(in the rows, 128 means zero)
Facts:
riskes: η skopak; λ fuvir; ζ k
sistu: π c; θ plastan; λ lotil; ζ m
fleger: π g; θ trini; λ liska; ζ k
brimun: η gribral; λ fuvir; ζ k
vefu: π b; λ lotil; ζ n
bagrir: π e; λ liska; ζ k
fuvir: θ ligor
sturel: π d; λ pugrin; ζ k
trotristel: π b; λ stize; ζ k
liska: θ kaban
tafan: π j; θ klamo; λ liska; ζ n
plumun: θ vivum; λ fuvir; ζ m
nese: π i; λ lotil; ζ m
lotil: θ dregron
luron: π f; λ fleskostol; ζ l
kiske: λ liska; ζ l
bruzak: π b; θ daplon; η nanuflel; λ fleskostol; ζ l
dremen: π c; η troda; λ stize; ζ k
klazesar: θ fuvir; λ lotil; ζ l
miskar: π a; λ fipla; ζ n
stoflis: π g; θ sistu; η zodobrum; λ lotil; ζ k
nizen: π e; λ dregron; ζ k
gribral: π g; θ grulik; η siras; λ fleskostol; ζ k
niven: π d; λ daplon; ζ k
guron: π h; λ pugrin; ζ n
megrivin: π i; λ zodobrum; ζ k
brepliplo: π j; λ fuvir; ζ n
babok: π g; η stoflis; λ fipla; ζ k
dregron: θ stasun
todrir: π a; θ klazesar; η liska; λ skubur; ζ k
zuflol: π b; θ klodim; λ liska; ζ m
midri: π c; η daplon; λ daplon; ζ k
mozem: θ zuflol; λ daplon; ζ k
fofetes: π g; λ pugrin; ζ l
ligor: π f; θ nizen; λ dregron; ζ n
trini: η fiski; λ fuvir; ζ k
kaban: π b; θ bruzak; λ nanuflel; ζ k
drisos: η troflone; λ fuvir; ζ k
drustun: π c; θ fipla; λ liska; ζ l
plastan: π d; λ liska; ζ k
nanuflel: θ bagrir
vegre: λ dregron; ζ k
klamo: π c; θ vomo; λ pugrin; ζ k
bogrir: π g; θ tafan; λ zodobrum; ζ k
midem: π h; η drustun; λ femik; ζ l
troflone: θ bogrir; η guron; λ fuvir; ζ m
troda: λ lotil; ζ l
skubur: θ vegre
plafa: λ fuvir; ζ m
flotrul: η klamo; λ fleskostol; ζ k
vivum: π a; θ drustun; λ daplon; ζ k
fipla: θ lotil
klodim: π d; θ nanuflel; η riskes; λ lotil; ζ k
vomo: π a; θ nese; λ stize; ζ k
bruro: λ plifan; ζ k
stasun: π d; θ liska; η nese; λ skopak; ζ n
skopak: η flotrul
fiski: λ fipla; ζ k
pefem: π a; λ femik; ζ k
viguk: π e; η gapen; λ dumul; ζ m
vonek: π h; θ tromor; λ stize; ζ m
skubim: π a; η memik; λ pugrin; ζ l
memik: η viguk; λ fuvir; ζ l
stiplem: π e; λ lotil; ζ m
redris: π f; η todrir; λ lotil; ζ k
siras: π a; λ fuvir; ζ k
pimo: π a; λ lotil; ζ k
tromor: π a; θ niven; λ fleskostol; ζ m
daplon: θ troflone; η bruzak
gapen: π e; η dremen; λ skopak; ζ k
sikan: λ dumul; ζ m
grulik: θ memik; λ fipla; ζ k
drudrir: λ fuvir; ζ m
gregrun: π f; λ daplon; ζ n
bater: λ fuvir; ζ l
fleskostol: η plumun

Known rows:
[173 122 130 159 132 187 117 135 116 125 113 239 185 133 138 173] : viguk
[118 113 137 135 119 118 116 138 150 123 112 177 114 114 119 123] : niven
[125 119 112 115 179 125 134 115 112 121 151 104 123 110 144 181] : stoflis
[131 116 116 114 120 132 118 139 121 124 117  98 110 185 122 121] : dumul
[182 142 117 193 124 167 128 123 115 124 129 184 188 108 128 144] : dremen
[124 114 149 111 118 118 154 121 134 124 145 110 118 162 122 139] : vefu
[126 117 186 105 123 134 168 121 112 126 168  98 127 113 132 135] : kaban
[121 139 112 167 124 164 177 122 120 127 129 138 113 112 116 125] : stasun
[127 124 114 117 167 130 120 126 115 124 175 130 148 112 140 156] : drisos
[140 121 135 105 120 117 134 120 113 184 128  99 123 145 125 123] : zuflol
[122 115 149 106 125 120 128 119 115 127 159 100 135 111 141 139] : vomo
[121 120 134 108 118 114 119 116 118 122 120 130 137 113 120 119] : fiski
[124 114 115 112 118 147 122 141 120 125 114 100 110 170 124 120] : skubur
[116 128 116 128 169 115 115 118 134 123 114 153 119 107 138 137] : redris
[129 116 112 110 117 145 130 145 114 138 114 101 112 166 117 122] : fipla
[129 149 115 170 139 118 152 119 129 123 141 114 126 108 139 127] : gribral
[127 121 117 106 117 116 120 120 131 125 150 152 113 149 121 120] : brepliplo
[126 120 113 129 136 145 128 117 131 146 113 151 126 122 162 159] : troflone
[118 122 116 124 171 127 140 121 114 125 169 113 125 110 156 165] : todrir
[119 154 117 112 124 127 131 130 151 122 150 102 111 108 120 117] : ligor
[133 115 113 114 120 131 121 141 121 126 118  99 110 184 123 120] : stize
[167 138 116 106 115 119 116 121 165 127 132 101 120 114 121 123] : nese
[134 115 113 114 118 136 122 140 120 127 112 101 112 188 120 118] : femik
[141 140 135 118 117 115 125 118 136 126 121 101 140 110 113 120] : pimo
[122 153 121 109 117 137 117 117 123 125 131  99 136 129 118 120] : drudrir
[128 181 114 158 166 117 138 129 135 126 113 107 117 111 122 147] : klodim
[136 115 118 164 121 143 128 137 120 121 118 119 109 184 142 119] : fleskostol
[128 162 113 116 120 130 118 159 144 127 128 135 113 113 117 121] : guron
[117 119 115 110 126 113 121 164 153 125 117 165 116 116 123 124] : vonek

Rows, some named above:
[185 142 119 193 124 167 127 120 113 123 133 187 193 109 124 147] => dremen
[124 115 115 107 117 159 136 136 114 124 114 101 109 162 123 121] => dregron
[124 127 113 135 139 119 121 117 116 123 132 168 156 109 125 133] => trini
[139 123 139 108 116 112 137 121 116 181 130 103 129 143 121 123] => zuflol
[125 115 113 113 118 146 127 140 120 126 113 100 114 173 120 119] => skubur
[181 123 124 160 131 190 116 133 116 125 112 237 185 133 138 173] => viguk
[118 162 114 119 116 131 119 159 143 127 131 137 114 117 118 122] => guron
[131 163 122 183 144 123 144 124 117 130 120 143 146 109 135 132] => midri
[136 114 114 163 119 139 128 140 118 123 120 120 112 181 140 120] => fleskostol
[123 138 117 131 169 116 114 157 122 124 114 196 122 111 146 124] => midem
[124 157 118 111 114 124 129 125 149 126 154 106 111 113 119 118] => ligor
[121 145 112 135 168 113 115 157 120 129 117 199 126 112 147 125] => midem
[192 143 125 208 127 196 120 139 116 121 120 215 206 110 124 156] => gapen
[118 159 119 109 113 144 116 122 120 123 125  99 129 113 120 119] => plumun
[125 118 114 106 118 118 118 120 127 123 150 153 113 147 120 120] => brepliplo
[118 118 117 178 125 169 169 126 137 128 110 120 113 152 183 138] => daplon
[123 121 117 108 118 118 116 122 129 127 149 153 113 144 124 122] => brepliplo
[126 139 113 124 203 115 137 124 115 125 162 110 117 113 154 146] => riskes
[119 140 111 136 172 119 114 156 118 125 114 198 121 110 150 124] => midem
[132 166 119 184 146 123 142 126 113 123 122 143 149 111 131 129] => midri
[116 114 114 138 159 121 129 119 116 123 181 150 153 108 155 160] => skubim
[118 156 155 123 117 118 152 126 142 126 110 102 131 112 130 124] => klamo
[118 121 118 105 118 118 144 121 153 129 134 149 110 119 126 130] => tafan
[131 152 116 170 141 119 154 120 132 125 138 109 123 109 141 127] => gribral
[135 122 134 107 118 116 134 121 112 177 132  98 124 143 122 123] => zuflol
[120 115 121 107 116 111 128 122 144 128 116 116 134 108 146 128] => bogrir

Now the same things, written a new way:
Known rows:
[222 138  97 164 134 134 160 115 121 100 131 128 167 134 136 152 126 127
 131  90 122 105 133 164 159 144 151 179 135 156] : fipla
[173 122 138 173 157 173 135 125  91 123 135 144 164 129 135 127  87 132
 172  87 160 149 170 146 133 137 156 141 117 127] : babok
[220 125  93 133 118 133 179 117 117 103  97 149 181 149  96 127 114 102
 156  94 159 127 155 185 149 125 159 135 144 141] : drustun
[215 108 130 152 141 145 150 122  99 110  97 152 182 170 144 145  98 124
 157 101 154 110 157 158 153 113 139 172 121 143] : grulik
[170 154 133 166 162 184 176 145 124  98 134 149 161 173  98 154 126  84
 166  84 155 150 165 180 173 102 141 130  98 113] : memik
[211 156 129 174 169 183 151 144 102 107 138 154 160 171  95 166 127  83
 136  81 159 153 166 193 177 137 150 140  89 132] : viguk
[174 153 136 133 130 167 143 131 115 106 124 148 167 131  92 128 110 121
 172  84 153 151 169 164 140 129 142 152 112 138] : skubim
[193 150 139 184 169 178 147 142 100 107 130 162 161 177  99 162 128  84
 139  84 155 151 157 187 176 103 163 146  88 124] : gapen
[186 128 136 179 164 149 137 132 113 113 134 145 157 118 140 118  83 118
 171  90 160 144 175 145 133 114 134 148 138 125] : gribral
[174 108 141 140 120 159 155 111  91  98 125 121 180 132 148 152  84 127
 169 124 155 120 134 156 159 129 136 152 102 118] : siras
[220 128 103 133 162 167 144 110  85 119 128 139 210 137 146 146 107 102
 140 105 142 120 147 191 179 105 125 141 130 150] : sistu
[226 135 130 132 129 151 126 102 105 103 124 127 171 116 136 148  86 125
 166 129 158 137 157 151 159 131 124 154  94 151] : tromor
[169  99 140 180 150 179 165 144  95 107 134 130 163 148 143 143 100 113
 166  98 156 127 168 168 163 115 133 149 127 114] : drisos
[172 100 137 170 154 183 158 141  93 105 128 135 160 158 135 155 100 109
 163  89 153 128 160 161 165 112 128 143 112 116] : trini
[219 116 140 145 136 143 153  98 105 137  95 147 202 149 126 135  92 133
 163  98 158 126 153 141 132 136 168 137 103 122] : fleger
[216 130 133 159 166 183 160 122  83 120 131 141 207 177 141 149  89 131
 122  88 114 113 129 181 176 140 116 149 122 147] : stiplem
[202 141 113 144 164 161 157 132  95  97 129 134 182 153 139 141 112 121
 140 111 124 120 128 149 164 146 144 178 123 154] : plifan
[212 106 135 155 145 144 128  93 115 127 120 156 193 165 139 125 110 132
 173 118 139 120 151 143 135 118 160 146  91 130] : bogrir
[180 116 112 133 124 156 175 142 114  97 123 139 200 151 138 123  92 128
 167 106 149 148 147 196 176 141 126 176 136 161] : guron
[169 108  88 181 171 165 130 140 104 109 127 161 195 116 147 163  92  95
 116  87 109 138 176 143 133  90 123 164  96 156] : daplon
[209 116 123 143 135 181 166 128  99 101 123 119 184 152 148 166  92 125
 158 113 135 108 133 160 174 138 123 152  99 126] : plafa
[212 112 137 145 141 160 153 125  83  97 100 150 177 170 129 146  98 128
 154 100 142 121 131 163 154 123 142 163 120 142] : vegre
[208 146 110 144 161 144 162 138 114 100 128 135 186 150 140 148 114 118
 139 107 126 114 132 148 166 143 138 179 120 152] : skubur
[194 108 134 138 119 137 131  98  84 109  97 143 179 144 129 144  93 131
 166 110 154 143 134 152 148 128 147 158  93 135] : pefem
[215 115 105 147 132 177 162 127 114 108 131 118 183 140 145 163  98 126
 156 105 145 103 152 160 178 132 122 153 103 124] : plumun
[212 118 119 141 134 179 169 130  94  96 124 121 181 147 146 164  91 129
 154 113 138 105 134 162 178 146 123 151  97 130] : drudrir
[207  95  91 139 151 151 137 120 106 136  89 138 171 168 141 129 133 129
 175 102 153 127 152 173 172 107 159 154 130 152] : klamo
[196 107 122 141 154 148 162 141  86 103 105 155 179 169 140 153  90 136
 169 113 159 119 127 195 170 111 147 141 124 160] : trotristel
[206 149  84 164 158 138 154 143  84 105 108 161 201 119 147 163  95 110
 120 105 111 128 131 145 141 118 138 171 119 134] : nanuflel

Rows, some named above:
[171 115  81 182 163 171 130 143 100 115 129 164 188 114 146 165  90  92
 120  91 107 139 175 147 132  95 122 164  98 156] => daplon
[176 119 142 178 154 175 133 123  86 118 132 141 164 118 140 126  88 129
 171  87 162 150 167 153 138 132 154 143 126 127] => babok
[169 104 138 175 151 183 161 143  98 109 126 136 162 158 143 155  96 108
 163  92 159 127 152 159 169 109 131 144 113 114] => trini
[198 153 120 186 148 182 175 114 121 101 129 143 209 171 138 154  87 134
 172  99 132 108 122 142 147 145 136 140 135 150] => brepliplo
[175 137 139 173 162 149 136 112  96 144 136 135 201 115 142 119  91 123
 172  87 155 153 174 159 145 108 140 137 137 117] => stoflis
[211 151 104 155 144 137 164 107 121  97 136 127 172 144 143 157 106 126
 123 102 129 111 154 157 177 137 160 176 135 161] => dregron
[184 117 115 139 162 137 165 125 110 103  99 154 201 170 146 153  88 129
 144 123 165 117 166 187 184  91 164 159 116 162] => kaban
[165 101  85 183 167 180 129 136  98 147 105 107 159 145 104 137 131 130
 151  90 158 154 149 145 186 146 147 171 146 157] => skopak
[182 112 113 132 120 155 180 147 114  97 119 140 203 156 137 124  88 124
 172 101 150 149 146 194 171 140 125 175 133 162] => guron
[210 145 104 153 144 138 168 112 118  98 134 123 180 143 141 157 103 125
 127  97 135 103 148 153 172 139 158 180 130 158] => dregron
[184 142 125 133 164 180 136 137  86 100 111 160 159 169 104 161 136  81
 159  80 162 154 158 200 179  97 171 137  91 140] => dremen
[222 129 131 162 165 180 159 122  77 116 132 135 205 174 144 142  83 132
 126  89 115 117 126 181 177 140 118 154 123 145] => stiplem
[171 120 133 148 142 137 138 140 107 130 137 122 179 118 135 123  98 110
 172  85 158 142 175 166 137 118 134 163 133 126] => todrir
[169 119 108 135 155 151 173 141 118 104 112 141 171 155  93 131  93 114
 164  89 154 152 154 196 169 108 125 139 142 162] => midem
[193 117 137 133 126 138 137  96  78 117 114 139 209 153 131 150  96 127
 165 101 151 151 121 169 166 117 140 152 115 128] => pimo
[220 127 101 187 166 173 172 110 125 121 131 161 213 171 116 117 105 137
 166  96 128 119 146 144 133 145 151 131 112 150] => tafan
[220 121 127 144 154 176 151 133  84 102 123 135 177 150 136 147  89 136
 140  98 131 112 134 162 163 139 131 160 104 155] => sikan
[171 103 137 158 167 182 166 143 123 115 136 123 187 126 150 118  88 115
 174 103 148 112 174 177 170 125 117 142 110 114] => troflone
[188 123 141 187 164 150 134 127 111 112 136 147 165 118 141 117  81 122
 172  96 158 144 177 149 134 110 129 142 137 123] => gribral
[203 151 126 140 147 170 166 104 106 101  99 154 201 171  96 146 107 112
 157  87 112 151 124 173 167 106 129 140 129 131] => troda
[185 149 114 147 141 170 156 136 121 102 128 118 210 164 147 170 128  92
 160 120 160 104 127 147 166 137 124 177 123 147] => fuvir
[190 109 130 155 165 132 129 142  68 146  91 111 172 124 146 147 111  97
 165  86 158 150 169 157 183  98 129 169 142 110] => klodim
[214 103  92 130 150 141 150 143 107 103 117 131 184 150 144 151  96 118
 146 114 160 118 154 200 185 131 129 160 103 160] => vonek
[172 113 135 139 144 133 144 143 105 126 136 123 180 116 138 120  92 111
 177  90 167 145 176 167 141 117 132 160 127 128] => todrir
[214 146 106 133 142 179 156 132 115  97  96 141 207 150 126 139 130  84
 157 113 151 108 152 165 156 116 128 173 140 163] => ligor
[165 119  88 179 176 153 138 141 122  91  94 162 179 115 107 162  84  96
 118 115 133 150 174 152 131  94 119 132 132 165] => bruzak
[209 103 138 156 142 153 167 134  84 103  99 137 174 168 129 146  96 128
 136  93 133 120 135 164 163 129 126 177 107 132] => megrivin
[174 102 138 141 173 175 153 142  73 116 139 154 175 140 148 123 119  91
 164  86 160 141 173 197 172  97 152 138 141 123] => redris
[202 151 131 132 137 147 158 123 119 117 101 137 211 168  99 143 112 101
 167  98 140 123 139 158 153  99 120 156 140 146] => klazesar
[196 140  94 144 157 163 169 137 104 100 127 158 213 165 132 147  87 127
 161 109 148 154 118 195 179 122 130 134 139 162] => vefu
[170  95 124 184 171 185 129 139  96 141  97 113 158 165 124 158 117 129
 168  82 160 153 159 140 184 129 130 144 138 122] => riskes
[175 100 120 191 173 176 132 124  87 142  88 108 160 163  99 141 107 131
 157  96 160 156 151 145 183 133 128 158 143 155] => flotrul
[192 137 131 179 169 177 138 144 104  99 134 139 161 125 117 135  98  93
 145 101 141 150 147 148 164 140 125 170 125 155] => fleskostol
[215 107 130 142 117 134 136  97 106 127 108 144 166 137 128 155 115 136
 168  92 158 128 150 169 144 127 155 167 107 139] => vivum
[180 141 118 144 123 179 181 137 123  98  95 129 183 168 107 151  97 132
 174 110 119 122 132 155 159 118 130 144 137 118] => bater
[170 124 140 177 160 171 134 118  89 123 137 138 168 119 136 123  90 133
 172  88 164 150 169 150 134 129 157 148 122 128] => babok
[220 139 121 136 148 174 172 130 110  98  92 158 161 157 102 120 108 101
 167 136 131 138 133 169 151  98 139 142 143 156] => luron
[170 139 134 144 127 152 149 123 122  99 122 114 167 121 108 145 103  94
 142  89 142 152 174 159 184 124 137 179 126 130] => stasun

